Below is a small trained network, with its code and all its weights. Each question gives an input and a target symbol and asks what happens when units are switched off, that is, made to give their printed mean instead of their output.

import numpy as np


def w(rows, s, z=0):
    codes = np.array(rows[::2]) - 128.0
    scale = np.full(codes.shape[1], s)
    scale[-1] = z or s
    return codes * scale


def f(y):
    return np.maximum(y, 0)


def softmax(a):
    e = np.exp(a - a.max(-1, keepdims=True))
    return e / e.sum(-1, keepdims=True)


def log_softmax(a):
    a = a - a.max(-1, keepdims=True)
    return a - np.log(np.exp(a).sum(-1, keepdims=True))


def net(x, mask):
    ids = ['ΘΛΞΩζτ'.index(c) for c in x.split()]
    T = len(ids)
    res = E[ids] + P[:T]
    q, k, v = (res @ M[0].T for M in (Q, K, V))
    z = softmax(np.where(np.tri(T) > 0, q @ k.T / 2**0.5, -1e9)) @ v
    res = res + np.where(mask[0], z, O[0][:, -1]) @ O[0][:, :-1]
    y = f(res @ A[0][:, :-1].T + A[0][:, -1])
    res = res + np.where(mask[1:9], y, B[0][:, -1]) @ B[0][:, :-1]
    return log_softmax(res[-1] @ U[:, :-1].T + U[:, -1])


Q, K, V, O, A, B = {}, {}, {}, {}, {}, {}
E = w([
[149,80,87,91,149,96,85,71,119],'Θ',
[124,144,255,99,58,159,186,111,87],'Λ',
[151,176,164,165,118,118,94,140,203],'Ξ',
[176,145,138,164,87,122,133,206,88],'Ω',
[150,72,146,151,162,173,162,114,132],'ζ',
[139,218,6,169,102,164,126,88,131],'τ',
],0.022)
P = w([
[149,168,161,72,133,71,107,12,193],'0',
[123,102,160,121,68,51,152,71,176],'1',
[121,74,137,153,62,68,157,80,159],'2',
[118,62,119,168,72,112,124,84,141],'3',
[112,77,141,196,67,137,114,93,138],'4',
[93,74,145,230,87,164,105,106,122],'5',
[105,85,148,238,98,204,84,112,118],'6',
[125,87,163,254,108,221,51,108,124],'7',
],0.009)
Q[0] = w([
[148,185,93,171,97,110,65,143,122],'H1',
[78,189,101,42,254,142,153,226,122],'H1',
],0.0089)
K[0] = w([
[79,104,160,58,165,187,192,104,109],'H1',
[190,137,137,38,123,7,107,106,174],'H1',
],0.011)
V[0] = w([
[183,169,9,131,147,78,66,244,100],'H1',
[81,228,68,61,2,142,211,99,75],'H1',
],0.0045)
O[0] = w([
[245,167,145,142,165,75,187,97,73,2],'H1',
[166,247,163,161,217,187,23,244,91,204],'H1',
],0.011,0.0045)
A[0] = w([
[142,28,82,150,122,88,182,180,111,100],'N1',
[184,166,61,72,178,115,142,128,110,92],'N2',
[183,134,133,203,174,75,185,109,196,132],'N3',
[144,159,190,156,88,123,136,127,107,144],'N4',
[110,107,169,77,160,122,178,45,68,253],'N5',
[173,92,190,137,254,123,141,195,113,133],'N6',
[160,164,162,130,118,55,164,103,81,132],'N7',
[61,101,147,68,131,194,117,110,75,56],'N8',
],0.0098,0.0047)
B[0] = w([
[45,126,135,162,195,145,182,63,165,195],'N1',
[95,141,205,207,60,91,135,83,45,185],'N2',
[103,168,156,131,208,30,142,110,137,201],'N3',
[187,154,133,110,254,201,109,198,254,254],'N4',
[132,46,136,74,42,161,101,211,40,210],'N5',
[54,226,64,100,11,192,228,47,102,216],'N6',
[138,106,54,229,80,157,152,223,21,193],'N7',
[161,178,125,98,178,80,160,149,96,196],'N8',
],0.0083,0.0066)
U = w([
[106,86,206,160,68,76,184,135,72,80],'Θ',
[195,134,109,51,120,152,77,176,92,90],'Λ',
[168,165,101,51,255,53,173,149,140,108],'Ξ',
[191,161,55,177,123,122,169,148,118,86],'Ω',
[148,109,139,119,149,133,180,88,156,255],'ζ',
[227,75,131,221,180,60,112,203,84,117],'τ',
],0.0063,0.0039)

Each question gives the input, a string of symbols that net reads in full, and the target symbol t.
The units are the heads (2 rows each of Q, K, V and O) and the neurons (one row each of A and B). Each row of codes is followed by its name. A weight is (code - 128) times the scale printed after its matrix; where a second scale follows, it is the last column's (O, A, B and U).
mask holds one flag per unit, heads first, then neurons. A switched-off unit (its flag False) gives its mean, the last column of its rows in O or B, instead of its output. The means were averaged over made-up inputs and are rounded, as every weight is.
A unit's drop is (log p(t) with every unit on - log p(t) with that unit switched off) / (log p(t) with every unit on - log p(t) with every unit switched off).
The circuit of an input: a set's keep is (log p(t) with only the set's units on - log p(t) with every unit switched off) / (log p(t) with every unit on - log p(t) with every unit switched off). Starting from all 9 units, units are removed one at a time, each time the one whose removal leaves the highest keep (on an exact tie, the one counted first), for as long as the keep stays at least 0.8.
circuit, biggest first: the units of the circuit, biggest drop first
k most important neurons: the k neurons with the biggest drops, biggest first
drop when u is switched off: that unit's drop, to one decimal
input τ Ω Ξ Θ, target Θ: circuit, biggest first : (H1 N2 N4 N6)
input Λ Λ Θ ζ Ω, target ζ: circuit, biggest first : (H1 N1 N5)
input τ Ω Ξ τ Θ ζ Ξ, target Θ: circuit, biggest first : (H1)
input Θ τ Λ Θ ζ Ξ ζ, target Θ: circuit, biggest first : (H1 N4)
input Λ Ω ζ τ τ Ξ Λ, target Ω: circuit, biggest first : (H1 N6 N7)
input Ξ τ Ξ Ξ, target Ξ: circuit, biggest first : (N3 H1 N4)
input Ω τ Ξ ζ Θ Ξ Ξ ζ, target Θ: circuit, biggest first : (H1 N5)
input τ τ Λ, target Λ: circuit, biggest first : (N4 N5)
input Ω Θ Θ, target Θ: circuit, biggest first : (H1 N4 N2)
input Ω Ω Θ, target τ: 2 most important neurons : (N6 N7)
input Ξ Θ Λ, target Ξ: 2 most important neurons : (N8 N4)
input Ω τ τ Ξ Ω, target Ω: 2 most important neurons : (N6 N7)
input Ξ Θ Θ Ω Ξ Ω Λ, target τ: drop when H1 is switched off : 0.5
input Λ Λ Θ, target Λ: circuit, biggest first : (H1)
input Ξ Ξ Λ Ω, target Λ: drop when N6 is switched off : -0.1
input τ ζ Θ ζ Ω ζ Ω, target Θ: drop when H1 is switched off : 2.0
